Below is a small trained network, with its code and all its weights. Each question gives an input and a target symbol and asks what happens when units are switched off, that is, made to give their printed mean instead of their output.

import numpy as np


def w(rows, s, z=0):
    codes = np.array(rows[::2]) - 128.0
    scale = np.full(codes.shape[1], s)
    scale[-1] = z or s
    return codes * scale


def softmax(a):
    e = np.exp(a - a.max(-1, keepdims=True))
    return e / e.sum(-1, keepdims=True)


def log_softmax(a):
    a = a - a.max(-1, keepdims=True)
    return a - np.log(np.exp(a).sum(-1, keepdims=True))


def net(x, mask):
    ids = ['εθμξπφψ'.index(c) for c in x.split()]
    T = len(ids)
    res = E[ids] + P[:T]
    u = 0
    for l in range(2):
        r = res
        for j in range(3):
            rows = slice(4 * j, 4 * j + 4)
            q, k, v = (r @ M[l][rows].T for M in (Q, K, V))
            z = softmax(np.where(np.tri(T) > 0, q @ k.T / 4**0.5, -1e9)) @ v
            o = O[l][rows]
            res = res + np.where(mask[u + j], z, o[:, -1]) @ o[:, :-1]
        u += 3
    return log_softmax(res[-1] @ U[:, :-1].T + U[:, -1])


Q, K, V, O = {}, {}, {}, {}
E = w([
[162,131,36,168,8,128,197,188],'ε',
[120,172,137,116,149,116,213,52],'θ',
[54,170,49,144,101,185,152,111],'μ',
[209,116,187,101,115,138,93,159],'ξ',
[100,118,132,2,60,126,100,113],'π',
[202,186,94,131,181,189,175,158],'φ',
[104,160,62,38,132,91,175,127],'ψ',
],0.0092)
P = w([
[118,50,104,120,188,147,159,173],'0',
[189,181,142,93,67,142,75,112],'1',
[118,58,184,166,150,196,138,80],'2',
[53,184,197,102,85,108,173,210],'3',
[184,169,117,150,43,121,99,45],'4',
[128,57,188,205,93,222,179,68],'5',
[92,186,40,2,204,199,71,132],'6',
],0.012)
Q[0] = w([
[30,140,103,127,76,138,117,206],'L0H1',
[116,48,76,148,136,108,56,130],'L0H1',
[146,100,188,151,174,116,134,83],'L0H1',
[86,136,99,121,80,115,180,149],'L0H1',
[195,113,61,120,93,167,127,151],'L0H2',
[92,171,122,141,73,64,112,170],'L0H2',
[159,140,101,151,154,2,61,153],'L0H2',
[130,38,149,209,119,112,92,68],'L0H2',
[234,166,97,165,130,134,100,110],'L0H3',
[161,170,108,174,134,123,210,156],'L0H3',
[117,24,134,145,84,73,120,148],'L0H3',
[212,52,227,151,165,192,96,121],'L0H3',
],0.0096)
K[0] = w([
[130,28,97,84,130,35,182,149],'L0H1',
[142,76,186,143,101,104,133,34],'L0H1',
[184,199,133,108,123,133,54,103],'L0H1',
[137,22,88,135,168,125,175,202],'L0H1',
[170,97,73,102,64,79,116,118],'L0H2',
[156,156,218,157,57,70,157,119],'L0H2',
[169,178,211,131,39,180,41,2],'L0H2',
[191,49,138,185,206,136,141,62],'L0H2',
[220,173,146,221,142,164,118,161],'L0H3',
[170,125,73,208,128,121,229,142],'L0H3',
[138,65,121,70,2,64,63,116],'L0H3',
[216,31,214,136,139,222,67,119],'L0H3',
],0.0076)
V[0] = w([
[172,120,109,199,124,81,120,64],'L0H1',
[173,203,168,57,2,132,133,98],'L0H1',
[151,106,130,35,141,157,153,175],'L0H1',
[92,47,172,135,158,123,159,97],'L0H1',
[182,88,90,69,139,96,160,195],'L0H2',
[71,90,226,222,113,75,128,100],'L0H2',
[100,176,109,132,116,221,96,102],'L0H2',
[200,177,51,149,204,196,126,171],'L0H2',
[119,94,124,112,121,58,106,104],'L0H3',
[198,201,89,153,63,196,155,34],'L0H3',
[100,174,138,178,118,17,150,99],'L0H3',
[58,7,104,106,214,116,127,202],'L0H3',
],0.0062)
O[0] = w([
[158,200,83,204,129,186,130,87,64],'L0H1',
[31,116,46,138,2,100,107,141,169],'L0H1',
[70,83,164,66,117,63,179,164,219],'L0H1',
[99,172,215,150,212,102,66,94,121],'L0H1',
[78,113,191,144,214,53,100,166,226],'L0H2',
[204,142,113,178,24,176,210,184,3],'L0H2',
[130,127,49,60,122,233,105,106,132],'L0H2',
[212,97,78,146,231,87,32,121,170],'L0H2',
[204,162,73,110,138,144,105,70,79],'L0H3',
[25,86,142,166,131,63,64,11,186],'L0H3',
[192,167,135,138,234,143,71,113,47],'L0H3',
[219,93,101,121,79,202,180,249,114],'L0H3',
],0.0051,0.0042)
Q[1] = w([
[42,113,216,196,74,110,211,165],'L1H1',
[30,178,206,95,136,126,150,196],'L1H1',
[68,56,57,170,145,239,78,114],'L1H1',
[144,163,254,197,38,98,218,170],'L1H1',
[88,4,97,229,184,87,194,153],'L1H2',
[124,215,224,135,253,84,185,172],'L1H2',
[24,115,62,11,184,244,80,127],'L1H2',
[177,54,9,156,194,156,107,112],'L1H2',
[125,13,192,107,143,142,215,146],'L1H3',
[64,4,174,99,198,89,133,59],'L1H3',
[178,230,111,70,144,88,116,146],'L1H3',
[100,174,225,88,217,113,175,178],'L1H3',
],0.0061)
K[1] = w([
[243,36,52,107,146,74,145,154],'L1H1',
[117,25,140,98,167,148,203,186],'L1H1',
[177,163,151,103,107,21,126,159],'L1H1',
[123,23,90,101,172,132,102,73],'L1H1',
[58,57,163,103,160,116,107,82],'L1H2',
[146,105,101,96,254,134,209,178],'L1H2',
[74,190,200,120,118,109,135,176],'L1H2',
[30,133,153,167,111,135,179,83],'L1H2',
[140,82,149,168,164,117,139,175],'L1H3',
[115,109,132,34,197,141,209,182],'L1H3',
[64,177,172,165,125,80,169,100],'L1H3',
[94,123,195,150,159,117,127,186],'L1H3',
],0.0089)
V[1] = w([
[147,129,68,45,141,105,138,152],'L1H1',
[119,81,123,246,47,158,184,97],'L1H1',
[36,95,50,133,231,241,163,80],'L1H1',
[116,196,168,42,92,176,32,64],'L1H1',
[153,88,254,110,163,115,145,66],'L1H2',
[133,63,207,192,136,160,71,183],'L1H2',
[88,84,118,136,69,227,126,180],'L1H2',
[172,211,103,144,167,95,44,191],'L1H2',
[166,91,193,198,172,107,177,185],'L1H3',
[91,165,78,172,35,114,236,120],'L1H3',
[72,117,23,131,99,186,77,206],'L1H3',
[183,130,41,183,158,224,134,104],'L1H3',
],0.0074)
O[1] = w([
[178,106,145,31,98,137,149,100,226],'L1H1',
[76,197,121,160,148,191,94,194,2],'L1H1',
[26,18,135,98,69,181,43,68,107],'L1H1',
[121,41,149,89,135,53,185,188,8],'L1H1',
[120,110,236,161,242,107,80,141,187],'L1H2',
[95,115,105,162,172,2,79,110,133],'L1H2',
[42,113,82,147,62,50,165,153,137],'L1H2',
[206,74,67,140,129,115,133,39,59],'L1H2',
[92,174,124,173,137,173,152,189,218],'L1H3',
[107,39,203,66,142,204,122,122,59],'L1H3',
[171,194,202,8,207,126,195,71,124],'L1H3',
[77,139,143,67,149,98,161,149,6],'L1H3',
],0.0087,0.0061)
U = w([
[149,224,44,128,74,174,148,172,83],'ε',
[130,133,214,127,209,190,72,161,71],'θ',
[59,40,35,137,81,151,129,153,235],'μ',
[80,168,136,145,161,15,113,160,16],'ξ',
[86,95,192,92,141,84,224,189,113],'π',
[129,104,78,147,142,60,29,3,111],'φ',
[247,78,134,124,108,219,212,103,254],'ψ',
],0.0069,0.0028)

Each question gives the input, a string of symbols that net reads in full, and the target symbol t.
The units are the heads (4 rows each of Q, K, V and O). Each row of codes is followed by its name. A weight is (code - 128) times the scale printed after its matrix; where a second scale follows, it is the last column's (O and U).
mask holds one flag per head, layer by layer. A switched-off head (its flag False) gives its mean, the last column of its rows in O, instead of its output. The means were averaged over made-up inputs and are rounded, as every weight is.
A unit's drop is (log p(t) with every unit on - log p(t) with that unit switched off) / (log p(t) with every unit on - log p(t) with every unit switched off).
The circuit of an input: a set's keep is (log p(t) with only the set's units on - log p(t) with every unit switched off) / (log p(t) with every unit on - log p(t) with every unit switched off). Starting from all 6 units, units are removed one at a time, each time the one whose removal leaves the highest keep (on an exact tie, the one counted first), for as long as the keep stays at least 0.8.
circuit, biggest first: the units of the circuit, biggest drop first
unit that matters most: the unit with the biggest drop
heads that matter: for each layer, one digit per head in row order, 1 if its drop is at least 0.15 and else 0, layers parted by /
input φ ξ μ, target ξ: circuit, biggest first : [L0H2 L1H3 L1H1]
input θ π μ π ξ ε, target μ: circuit, biggest first : [L0H1 L1H3 L1H1 L0H3]
input θ ε φ ξ, target θ: circuit, biggest first : [L1H2 L0H1 L1H1]
input ε ε φ φ μ ψ, target θ: heads that matter : 001 / 101
input θ μ θ μ φ μ μ, target μ: unit that matters most : L0H2
input π ε π μ ε θ φ, target μ: circuit, biggest first : [L1H2 L0H2 L1H1 L1H3]
input φ φ θ θ, target φ: circuit, biggest first : [L1H1 L1H2 L0H2]
input θ φ ξ, target μ: circuit, biggest first : [L0H1 L1H3 L1H1]
input μ π ε ε φ ψ, target π: circuit, biggest first : [L1H3 L0H3]
input π μ ξ ε ε ψ θ, target ε: heads that matter : 010 / 110
input φ φ μ μ, target φ: heads that matter : 110 / 110
input ε π θ, target θ: circuit, biggest first : [L1H1 L1H3]
input ψ ψ π ψ ε π π, target ψ: circuit, biggest first : [L0H3 L1H1 L1H2]
input ψ θ ε, target φ: heads that matter : 110 / 100
input φ π ξ ξ φ ε ε, target ξ: heads that matter : 010 / 110
input ξ ξ μ, target ε: heads that matter : 101 / 101
input ξ ε π ε μ ξ, target ε: unit that matters most : L0H1
input ξ ξ π ξ, target ξ: heads that matter : 100 / 010
input ε ξ ψ θ φ π, target θ: circuit, biggest first : [L0H3 L1H3 L1H1]
input ξ π φ ε ψ π, target ε: unit that matters most : L1H3
input π ψ ε π ψ ε θ, target π: heads that matter : 010 / 110
input ξ θ ε θ ε ψ μ, target θ: circuit, biggest first : [L1H2 L0H1]
input θ ψ ξ, target μ: circuit, biggest first : [L0H1 L1H3]
